Below is a small trained network, with its code and all its weights. Each question gives an input and a target symbol and asks what happens when units are switched off, that is, made to give their printed mean instead of their output.

import numpy as np


def w(rows, s, z=0):
    codes = np.array(rows[::2]) - 128.0
    scale = np.full(codes.shape[1], s)
    scale[-1] = z or s
    return codes * scale


def norm(h):
    return h / np.sqrt((h * h).mean(-1, keepdims=True) + 1e-5)


def f(y):
    return np.maximum(y, 0)


def softmax(a):
    e = np.exp(a - a.max(-1, keepdims=True))
    return e / e.sum(-1, keepdims=True)


def log_softmax(a):
    a = a - a.max(-1, keepdims=True)
    return a - np.log(np.exp(a).sum(-1, keepdims=True))


def net(x, mask):
    ids = ['ΔΩαβεζημπ'.index(c) for c in x.split()]
    T = len(ids)
    res = E[ids] + P[:T]
    u = 0
    for l in range(2):
        q, k, v = (norm(res) @ M[l].T for M in (Q, K, V))
        z = softmax(np.where(np.tri(T) > 0, q @ k.T / 2**0.5, -1e9)) @ v
        res = res + np.where(mask[u], z, O[l][:, -1]) @ O[l][:, :-1]
        u += 1
        y = f(norm(res) @ A[l][:, :-1].T + A[l][:, -1])
        res = res + np.where(mask[u : u + 4], y, B[l][:, -1]) @ B[l][:, :-1]
        u += 4
    return log_softmax(norm(res)[-1] @ U[:, :-1].T + U[:, -1])


Q, K, V, O, A, B = {}, {}, {}, {}, {}, {}
E = w([
[111,129,120,110,127,173],'Δ',
[73,136,157,93,142,170],'Ω',
[118,202,78,167,199,211],'α',
[75,85,160,120,124,152],'β',
[127,170,70,75,102,173],'ε',
[78,189,168,127,142,141],'ζ',
[69,165,25,95,74,234],'η',
[134,147,129,108,96,253],'μ',
[166,179,102,79,146,161],'π',
],0.013)
P = w([
[177,118,65,142,123,54],'0',
[103,94,95,189,2,240],'1',
[142,183,138,54,104,123],'2',
[115,85,146,184,138,164],'3',
[133,190,137,53,85,128],'4',
[93,80,176,173,170,188],'5',
[125,190,133,51,79,142],'6',
[94,83,136,168,131,174],'7',
[120,188,138,46,76,152],'8',
[86,71,125,174,120,178],'9',
[122,204,153,45,84,153],'10',
[87,76,125,165,119,179],'11',
[125,210,148,43,84,155],'12',
[79,71,127,174,115,188],'13',
],0.0091)
Q[0] = w([
[143,136,134,94,107,1],'L0H1',
[181,149,127,128,9,202],'L0H1',
],0.0076)
K[0] = w([
[169,174,162,157,102,254],'L0H1',
[172,83,94,207,83,133],'L0H1',
],0.0091)
V[0] = w([
[76,46,2,130,145,125],'L0H1',
[130,114,82,230,171,95],'L0H1',
],0.0067)
O[0] = w([
[113,144,122,88,53,110,156],'L0H1',
[165,245,145,100,124,188,1],'L0H1',
],0.012,0.0017)
A[0] = w([
[139,152,107,83,104,126,140],'L0N1',
[202,133,26,150,118,82,87],'L0N2',
[158,196,136,87,34,171,226],'L0N3',
[90,45,117,255,85,178,250],'L0N4',
],0.0083,0.002)
B[0] = w([
[76,93,203,71,125,162,176],'L0N1',
[255,187,149,161,53,165,137],'L0N2',
[132,82,153,170,225,146,254],'L0N3',
[175,147,188,165,195,85,231],'L0N4',
],0.0076,0.0072)
Q[1] = w([
[190,85,138,204,158,185],'L1H1',
[92,202,129,2,89,118],'L1H1',
],0.0086)
K[1] = w([
[209,200,44,172,107,176],'L1H1',
[2,71,98,121,163,147],'L1H1',
],0.0092)
V[1] = w([
[231,86,255,154,114,92],'L1H1',
[122,226,113,87,44,155],'L1H1',
],0.0088)
O[1] = w([
[232,119,147,95,98,35,249],'L1H1',
[32,39,2,139,132,112,101],'L1H1',
],0.0099,0.0017)
A[1] = w([
[155,141,108,148,158,72,2],'L1N1',
[116,72,161,84,151,50,56],'L1N2',
[45,69,195,254,125,50,54],'L1N3',
[18,187,69,188,165,45,166],'L1N4',
],0.007,0.00088)
B[1] = w([
[170,98,194,181,126,164,152],'L1N1',
[67,103,179,230,55,120,195],'L1N2',
[135,165,40,46,122,209,253],'L1N3',
[137,121,80,148,2,26,198],'L1N4',
],0.0074,0.0042)
U = w([
[148,186,108,190,255,170,141],'Δ',
[184,33,112,196,144,95,129],'Ω',
[87,86,86,142,148,128,70],'α',
[97,152,97,103,135,177,143],'β',
[158,133,207,139,76,128,148],'ε',
[137,112,61,163,168,137,57],'ζ',
[101,201,85,162,82,90,250],'η',
[140,74,64,114,137,108,121],'μ',
[219,119,96,95,166,74,175],'π',
],0.011,0.0026)

Each question gives the input, a string of symbols that net reads in full, and the target symbol t.
The units are the heads (2 rows each of Q, K, V and O) and the neurons (one row each of A and B). Each row of codes is followed by its name. A weight is (code - 128) times the scale printed after its matrix; where a second scale follows, it is the last column's (O, A, B and U).
mask holds one flag per unit, layer by layer, with each layer's heads first. A switched-off unit (its flag False) gives its mean, the last column of its rows in O or B, instead of its output. The means were averaged over made-up inputs and are rounded, as every weight is.
A unit's drop is (log p(t) with every unit on - log p(t) with that unit switched off) / (log p(t) with every unit on - log p(t) with every unit switched off).
The circuit of an input: a set's keep is (log p(t) with only the set's units on - log p(t) with every unit switched off) / (log p(t) with every unit on - log p(t) with every unit switched off). Starting from all 10 units, units are removed one at a time, each time the one whose removal leaves the highest keep (on an exact tie, the one counted first), for as long as the keep stays at least 0.8.
units of the circuit, in order: the units of the circuit, biggest drop first
top k neurons: the k neurons with the biggest drops, biggest first
top k neurons in layer l: the k neurons of layer l with the biggest drops, biggest first
input π π ζ ζ ζ ζ, target Ω: units of the circuit, in order	(L1H1 L0N2 L0H1)
input π Δ ζ Ω, target Ω: top 3 neurons	(L0N2 L1N2 L0N4)
input β π Δ Ω ζ π π Ω, target β: units of the circuit, in order	(L0H1 L0N4)
input π π ε ζ α ε, target Ω: units of the circuit, in order	(L0N2 L1H1 L1N2)
input ζ ζ ζ α ζ, target Δ: units of the circuit, in order	(L0H1)
input π ζ ζ ζ η ζ π α, target Ω: top 2 neurons	(L0N2 L1N1)
input β η ε α ζ Ω π ζ Δ Ω, target β: top 2 neurons	(L0N3 L0N4)
input Ω π π Ω η ζ ζ α π Ω, target ε: units of the circuit, in order	(L1H1 L0N3)
input Ω π π Ω, target ε: units of the circuit, in order	(L1H1 L0H1)
input ζ ζ Δ π ε α Δ π Ω μ, target Δ: units of the circuit, in order	(L0H1 L0N4)
input α β Ω ζ ζ ζ ζ β ε, target ε: top 3 neurons	(L0N3 L1N3 L0N1)
input ζ ζ π π Ω π ζ ε, target Δ: top 2 neurons in layer 0	(L0N4 L0N3)
input Ω π α Ω ε β ζ π ζ β, target ε: units of the circuit, in order	(L0N3 L1H1)
input Ω ζ Ω π β ζ, target ε: top neuron in layer 0	(L0N3)
input α ζ Δ ζ μ, target Δ: top 3 neurons	(L0N3 L1N4 L1N3)
input π Ω π π, target Ω: units of the circuit, in order	(L0N2 L1H1 L0N4 L1N2)
input π ζ μ ζ ε ζ μ ζ Ω ζ π π ζ ζ, target Ω: top 3 neurons	(L0N2 L1N2 L1N1)
input β π α ζ π π Ω ζ Δ ζ π ε ζ ζ, target β: top 3 neurons	(L0N3 L0N4 L1N3)
input π ζ η π η ζ μ β β η, target Ω: units of the circuit, in order	(L0N2 L1H1 L0N4)
input ζ Ω ζ Ω π Ω α π ε ε ζ β, target Δ: top 3 neurons	(L0N4 L1N3 L0N1)
